Here is a tiny trained network, its code and every weight. The questions are about switching its units off for an input and a class, where a switched-off unit gives its printed mean instead of its output.

import numpy as np


def w(rows, s, z=0):
    codes = np.array(rows[::2]) - 128.0
    scale = np.full(codes.shape[1], s)
    scale[-1] = z or s
    return codes * scale


def f(y):
    return y / 2 * (1 + np.tanh(0.7978845608 * (y + 0.044715 * y**3)))


def log_softmax(a):
    a = a - a.max(-1, keepdims=True)
    return a - np.log(np.exp(a).sum(-1, keepdims=True))


def net(x, mask):
    res = np.array(x, float).reshape(1, 6) / 4 @ E
    y = f(res @ A[0][:, :-1].T + A[0][:, -1])
    res = res + np.where(mask, y, B[0][:, -1]) @ B[0][:, :-1]
    return log_softmax(res[-1] @ U[:, :-1].T + U[:, -1])


A, B = {}, {}
E = w([
[90,125,195,105,197,22,106,65,144,185,100],'x0',
[89,191,58,94,61,65,133,104,190,90,110],'x1',
[70,175,90,175,96,201,6,138,86,166,128],'x2',
[116,128,169,49,116,97,120,193,55,79,45],'x3',
[179,82,87,235,67,78,122,97,72,126,73],'x4',
[114,139,128,165,126,142,119,154,146,124,108],'x5',
],0.011)
A[0] = w([
[134,139,117,187,140,104,134,150,167,152,187,181],'N1',
[99,105,133,146,139,177,49,114,92,116,169,76],'N2',
[82,205,125,71,164,166,151,116,193,108,143,108],'N3',
[62,132,137,160,188,83,150,73,154,193,93,42],'N4',
[182,103,109,137,81,115,128,96,129,126,82,60],'N5',
[67,140,181,139,141,65,109,54,101,211,99,37],'N6',
[173,105,113,164,153,181,150,69,158,230,233,95],'N7',
[73,172,120,72,155,132,125,195,168,111,152,127],'N8',
[123,132,160,140,95,104,238,90,187,53,101,53],'N9',
[172,73,151,139,156,90,171,174,182,79,173,70],'N10',
[155,152,58,117,54,205,198,153,125,88,121,40],'N11',
[187,52,115,197,99,112,111,126,73,179,100,121],'N12',
[102,200,47,94,64,66,124,109,182,94,145,78],'N13',
[107,198,104,132,122,163,59,91,88,130,139,79],'N14',
[89,177,43,80,73,70,163,134,189,107,90,2],'N15',
[186,135,149,102,191,141,139,216,20,160,95,67],'N16',
[130,111,76,164,125,114,148,109,155,157,210,49],'N17',
[78,95,197,96,158,198,138,152,171,147,200,117],'N18',
[148,24,174,157,150,176,117,115,112,173,138,67],'N19',
[115,178,142,93,178,177,149,130,153,106,193,127],'N20',
[158,147,56,198,171,145,138,65,220,141,170,11],'N21',
[108,129,156,127,150,81,140,91,125,223,101,23],'N22',
[150,24,125,186,107,131,123,84,95,129,118,121],'N23',
[104,113,163,80,131,179,102,134,184,105,197,112],'N24',
[94,119,141,69,97,69,104,212,31,39,56,65],'N25',
[191,83,101,139,118,251,152,117,98,67,207,36],'N26',
[129,72,113,107,108,111,201,105,193,97,113,85],'N27',
[87,139,124,118,78,142,68,112,81,134,142,105],'N28',
[139,121,66,218,113,87,175,72,112,103,55,150],'N29',
[156,111,86,165,16,33,78,84,133,79,122,118],'N30',
[97,138,109,128,82,153,61,83,71,199,155,37],'N31',
[202,179,110,133,55,183,149,137,102,17,195,34],'N32',
[169,88,145,169,215,151,255,150,114,135,122,53],'N33',
],0.0098,0.0027)
B[0] = w([
[150,113,157,86,105,190,168,151,91,129,81,183],'N1',
[89,139,105,180,131,128,153,155,92,157,179,194],'N2',
[168,37,59,71,120,75,110,176,166,150,135,215],'N3',
[111,185,202,129,183,89,176,62,212,154,76,201],'N4',
[95,102,126,95,92,91,130,142,153,150,135,175],'N5',
[97,181,172,158,146,38,159,89,195,166,106,213],'N6',
[165,121,179,101,105,189,160,68,42,36,83,250],'N7',
[187,69,105,68,89,116,117,142,174,124,114,203],'N8',
[38,150,75,142,124,96,178,194,60,138,194,209],'N9',
[41,175,88,157,102,111,181,180,81,153,195,201],'N10',
[129,204,175,212,173,92,150,74,254,164,40,225],'N11',
[200,49,85,68,135,65,83,208,161,135,109,227],'N12',
[209,149,198,171,206,223,39,124,48,183,172,222],'N13',
[58,158,71,143,54,93,204,199,82,157,209,203],'N14',
[189,137,240,188,186,221,55,165,54,199,166,210],'N15',
[181,127,170,177,135,193,53,77,74,96,120,208],'N16',
[138,111,141,132,53,125,199,144,84,37,60,189],'N17',
[194,59,83,74,132,92,88,139,158,146,154,225],'N18',
[180,96,162,171,185,205,51,96,128,174,182,198],'N19',
[164,81,78,100,152,91,136,172,153,135,100,208],'N20',
[126,107,207,67,47,210,197,70,56,32,41,226],'N21',
[103,216,119,148,154,96,97,110,160,155,72,188],'N22',
[180,90,80,76,127,86,89,201,139,172,131,205],'N23',
[197,97,82,71,103,84,128,170,162,136,156,200],'N24',
[108,113,192,36,47,156,205,33,70,26,71,248],'N25',
[125,216,163,173,169,75,118,82,199,196,49,243],'N26',
[61,113,129,177,125,122,190,178,94,111,193,197],'N27',
[68,132,95,159,87,119,196,171,78,136,159,187],'N28',
[173,112,86,53,90,84,96,182,148,126,127,236],'N29',
[205,74,69,81,153,134,50,183,148,167,133,238],'N30',
[76,171,123,174,79,102,204,204,67,157,194,204],'N31',
[98,175,156,147,178,66,188,104,204,153,95,227],'N32',
[80,126,123,220,106,150,167,140,95,143,249,217],'N33',
],0.0082,0.013)
U = w([
[213,12,48,49,102,57,84,188,200,142,110,163],'0',
[121,99,188,59,36,173,180,54,59,9,14,123],'1',
[85,224,166,167,188,25,146,62,254,195,33,1],'2',
[2,135,60,189,76,104,179,188,64,161,250,9],'3',
[213,88,187,176,202,219,35,127,80,197,169,142],'4',
],0.0098,0.0034)

Each question gives the input, the list of numbers given to net, and the class t.
The units are the neurons (one row each of A and B). Each row of codes is followed by its name. A weight is (code - 128) times the scale printed after its matrix; where a second scale follows, it is the last column's (A, B and U).
mask holds one flag per neuron, in row order. A switched-off neuron (its flag False) gives its mean, the last column of its row in B, instead of its output. The means were averaged over made-up inputs and are rounded, as every weight is.
A unit's drop is (log p(t) with every unit on - log p(t) with that unit switched off) / (log p(t) with every unit on - log p(t) with every unit switched off).
The circuit of an input: a set's keep is (log p(t) with only the set's units on - log p(t) with every unit switched off) / (log p(t) with every unit on - log p(t) with every unit switched off). Starting from the 12 units with the biggest drops (on a tie, the unit counted first), units are removed one at a time, each time the one whose removal leaves the highest keep (on an exact tie, the one counted first), for as long as the keep stays at least 0.8.
circuit, biggest first: the units of the circuit, biggest drop first
most important unit: the unit with the biggest drop
top k neurons: the k neurons with the biggest drops, biggest first
drop of u: that unit's drop, to one decimal
input [7,3,-3,6,5,-7], class 2: top 3 neurons : (N6, N21, N7)
input [3,4,7,-4,5,1], class 3: top 2 neurons : (N31, N14)
input [7,-8,-5,5,7,7], class 4: circuit, biggest first : (N19)
input [-6,4,1,-5,4,-7], class 2: top 3 neurons : (N11, N32, N26)
input [6,6,8,6,-7,-8], class 3: top 2 neurons : (N14, N28)
input [6,7,0,1,-3,8], class 4: top 2 neurons : (N15, N13)
input [-2,-8,-3,-8,-3,3], class 1: top 2 neurons : (N7, N21)
input [-7,-7,8,4,8,-3], class 0: top 2 neurons : (N12, N23)
input [8,-1,-7,2,-8,8], class 0: top 4 neurons : (N3, N18, N8, N26)
input [-2,8,-6,6,-7,-1], class 4: top 2 neurons : (N15, N13)
input [-4,5,7,-7,-6,2], class 1: top 3 neurons : (N21, N7, N17)
input [3,8,2,-1,-4,0], class 4: top 2 neurons : (N13, N15)
input [2,-7,1,-7,-3,-6], class 1: top 2 neurons : (N7, N21)
input [8,1,-7,-6,-8,-7], class 0: top 4 neurons : (N3, N18, N24, N26)
input [-8,-7,-6,1,4,2], class 2: most important unit : N26
input [0,-2,-8,7,0,-5], class 3: top 3 neurons : (N33, N10, N9)
input [-8,-6,-6,0,4,8], class 2: drop of N26 : 0.3
input [0,-4,3,-4,-3,-4], class 1: drop of N13 : 0.6
input [-5,-3,1,-5,0,8], class 1: drop of N7 : 1.1
input [5,7,-8,8,-1,-8], class 1: drop of N8 : 0.1
input [-4,6,8,7,8,6], class 0: most important unit : N30
